Below are the code and all the weights of a small trained network. Each question names an input and a target symbol and asks about switching units off, where a switched-off unit gives its printed mean instead of its output.

import numpy as np


def w(rows, s, z=0):
    codes = np.array(rows[::2]) - 128.0
    scale = np.full(codes.shape[1], s)
    scale[-1] = z or s
    return codes * scale


def norm(h):
    return h / np.sqrt((h * h).mean(-1, keepdims=True) + 1e-5)


def f(y):
    return y / 2 * (1 + np.tanh(0.7978845608 * (y + 0.044715 * y**3)))


def softmax(a):
    e = np.exp(a - a.max(-1, keepdims=True))
    return e / e.sum(-1, keepdims=True)


def log_softmax(a):
    a = a - a.max(-1, keepdims=True)
    return a - np.log(np.exp(a).sum(-1, keepdims=True))


def net(x, mask):
    ids = ['αγδεζμξπσψ'.index(c) for c in x.split()]
    T = len(ids)
    res = E[ids] + P[:T]
    r = norm(res)
    for j in range(2):
        rows = slice(4 * j, 4 * j + 4)
        q, k, v = (r @ M[0][rows].T for M in (Q, K, V))
        z = softmax(np.where(np.tri(T) > 0, q @ k.T / 4**0.5, -1e9)) @ v
        o = O[0][rows]
        res = res + np.where(mask[j], z, o[:, -1]) @ o[:, :-1]
    y = f(norm(res) @ A[0][:, :-1].T + A[0][:, -1])
    res = res + np.where(mask[2:14], y, B[0][:, -1]) @ B[0][:, :-1]
    return log_softmax(norm(res)[-1] @ U[:, :-1].T + U[:, -1])


Q, K, V, O, A, B = {}, {}, {}, {}, {}, {}
E = w([
[77,183,98,84],'α',
[2,120,134,216],'γ',
[225,138,65,239],'δ',
[141,50,209,86],'ε',
[108,163,47,154],'ζ',
[145,105,168,136],'μ',
[113,185,237,89],'ξ',
[196,89,193,62],'π',
[201,129,139,42],'σ',
[176,117,135,64],'ψ',
],0.0096)
P = w([
[143,3,186,87],'0',
[238,130,165,137],'1',
[94,37,154,78],'2',
[200,183,134,114],'3',
[76,61,129,101],'4',
[191,222,115,96],'5',
],0.0069)
Q[0] = w([
[192,114,97,216],'head 1',
[174,123,39,206],'head 1',
[82,130,250,159],'head 1',
[206,106,186,116],'head 1',
[108,67,76,111],'head 2',
[25,83,104,56],'head 2',
[97,166,159,138],'head 2',
[160,155,155,97],'head 2',
],0.019)
K[0] = w([
[209,82,68,217],'head 1',
[174,93,4,206],'head 1',
[101,110,252,213],'head 1',
[217,113,173,103],'head 1',
[99,121,60,166],'head 2',
[29,222,61,132],'head 2',
[91,160,174,85],'head 2',
[167,169,136,113],'head 2',
],0.016)
V[0] = w([
[188,24,108,132],'head 1',
[109,6,116,140],'head 1',
[103,37,135,177],'head 1',
[140,206,197,113],'head 1',
[96,147,21,145],'head 2',
[103,167,83,2],'head 2',
[23,210,214,124],'head 2',
[76,173,146,138],'head 2',
],0.008)
O[0] = w([
[59,129,72,65,135],'head 1',
[120,146,80,67,129],'head 1',
[157,137,133,57,87],'head 1',
[54,164,166,170,182],'head 1',
[101,125,63,49,3],'head 2',
[254,100,185,41,247],'head 2',
[24,120,185,40,127],'head 2',
[72,119,145,61,90],'head 2',
],0.0094,0.0036)
A[0] = w([
[145,140,144,133,129],'neuron 1',
[118,130,105,128,73],'neuron 2',
[131,152,162,148,254],'neuron 3',
[150,101,164,155,100],'neuron 4',
[125,156,80,138,66],'neuron 5',
[129,152,99,179,98],'neuron 6',
[108,60,120,132,125],'neuron 7',
[118,104,88,115,121],'neuron 8',
[136,191,135,181,69],'neuron 9',
[148,252,122,109,150],'neuron 10',
[103,84,83,178,32],'neuron 11',
[120,235,133,108,79],'neuron 12',
],0.026,0.0047)
B[0] = w([
[96,132,118,153,174],'neuron 1',
[89,126,114,110,118],'neuron 2',
[119,224,30,95,254],'neuron 3',
[56,163,168,156,220],'neuron 4',
[72,126,143,131,134],'neuron 5',
[58,74,183,181,183],'neuron 6',
[161,68,126,120,144],'neuron 7',
[106,166,92,170,152],'neuron 8',
[104,207,127,33,234],'neuron 9',
[233,98,3,88,176],'neuron 10',
[216,137,107,132,141],'neuron 11',
[205,41,103,175,141],'neuron 12',
],0.025,0.0088)
U = w([
[66,206,117,130,158],'α',
[122,89,123,150,177],'γ',
[147,121,162,45,101],'δ',
[188,126,58,141,118],'ε',
[185,170,178,190,103],'ζ',
[188,128,128,157,117],'μ',
[24,63,73,106,48],'ξ',
[91,120,175,173,138],'π',
[109,93,88,207,253],'σ',
[130,144,3,98,69],'ψ',
],0.017,0.0045)

Each question gives the input, a string of symbols that net reads in full, and the target symbol t.
The units are the heads (4 rows each of Q, K, V and O) and the neurons (one row each of A and B). Each row of codes is followed by its name. A weight is (code - 128) times the scale printed after its matrix; where a second scale follows, it is the last column's (O, A, B and U).
mask holds one flag per unit, heads first, then neurons. A switched-off unit (its flag False) gives its mean, the last column of its rows in O or B, instead of its output. The means were averaged over made-up inputs and are rounded, as every weight is.
A unit's drop is (log p(t) with every unit on - log p(t) with that unit switched off) / (log p(t) with every unit on - log p(t) with every unit switched off).
The circuit of an input: a set's keep is (log p(t) with only the set's units on - log p(t) with every unit switched off) / (log p(t) with every unit on - log p(t) with every unit switched off). Starting from the 12 units with the biggest drops (on a tie, the unit counted first), units are removed one at a time, each time the one whose removal leaves the highest keep (on an exact tie, the one counted first), for as long as the keep stays at least 0.8.
circuit, biggest first: the units of the circuit, biggest drop first
unit that matters most: the unit with the biggest drop
k most important neurons: the k neurons with the biggest drops, biggest first
drop when u is switched off: that unit's drop, to one decimal
input α σ σ, target δ: 2 most important neurons -> (neuron 3; neuron 10)
input π π δ ε μ, target σ: 3 most important neurons -> (neuron 6; neuron 11; neuron 3)
input π δ ε, target σ: circuit, biggest first -> (neuron 9; neuron 3)
input δ ε ψ, target σ: circuit, biggest first -> (head 2; neuron 6)
input ε ζ ξ γ ψ, target ξ: circuit, biggest first -> (head 2; neuron 3)
input ψ α ε σ σ, target δ: unit that matters most -> head 2
input α α μ, target δ: circuit, biggest first -> (neuron 3; head 1)
input σ σ γ α π, target δ: circuit, biggest first -> (neuron 3; head 2)
input σ μ σ α ψ, target δ: circuit, biggest first -> (head 2; neuron 3)
input γ σ ψ, target ξ: circuit, biggest first -> (head 2; neuron 3; neuron 9)
input δ δ π α μ, target δ: circuit, biggest first -> (neuron 3; head 2)
input ζ γ σ γ, target ψ: 2 most important neurons -> (neuron 12; neuron 10)
input ξ α δ γ σ, target ξ: 4 most important neurons -> (neuron 3; neuron 9; neuron 10; neuron 4)
input α α γ α, target ε: 2 most important neurons -> (neuron 12; neuron 9)
input α π ξ ξ, target ψ: unit that matters most -> neuron 10
input σ ζ μ γ π, target ξ: 3 most important neurons -> (neuron 3; neuron 10; neuron 9)
input α ξ α α γ, target ξ: 4 most important neurons -> (neuron 3; neuron 9; neuron 10; neuron 8)
input α π δ, target σ: 3 most important neurons -> (neuron 6; neuron 3; neuron 11)
input σ α ε ε ψ, target δ: drop when neuron 3 is switched off -> 0.4
input α γ ε γ, target ψ: drop when neuron 9 is switched off -> 0.0
input α ξ α α, target ε: unit that matters most -> neuron 12
input ζ α α, target δ: drop when neuron 3 is switched off -> 0.3
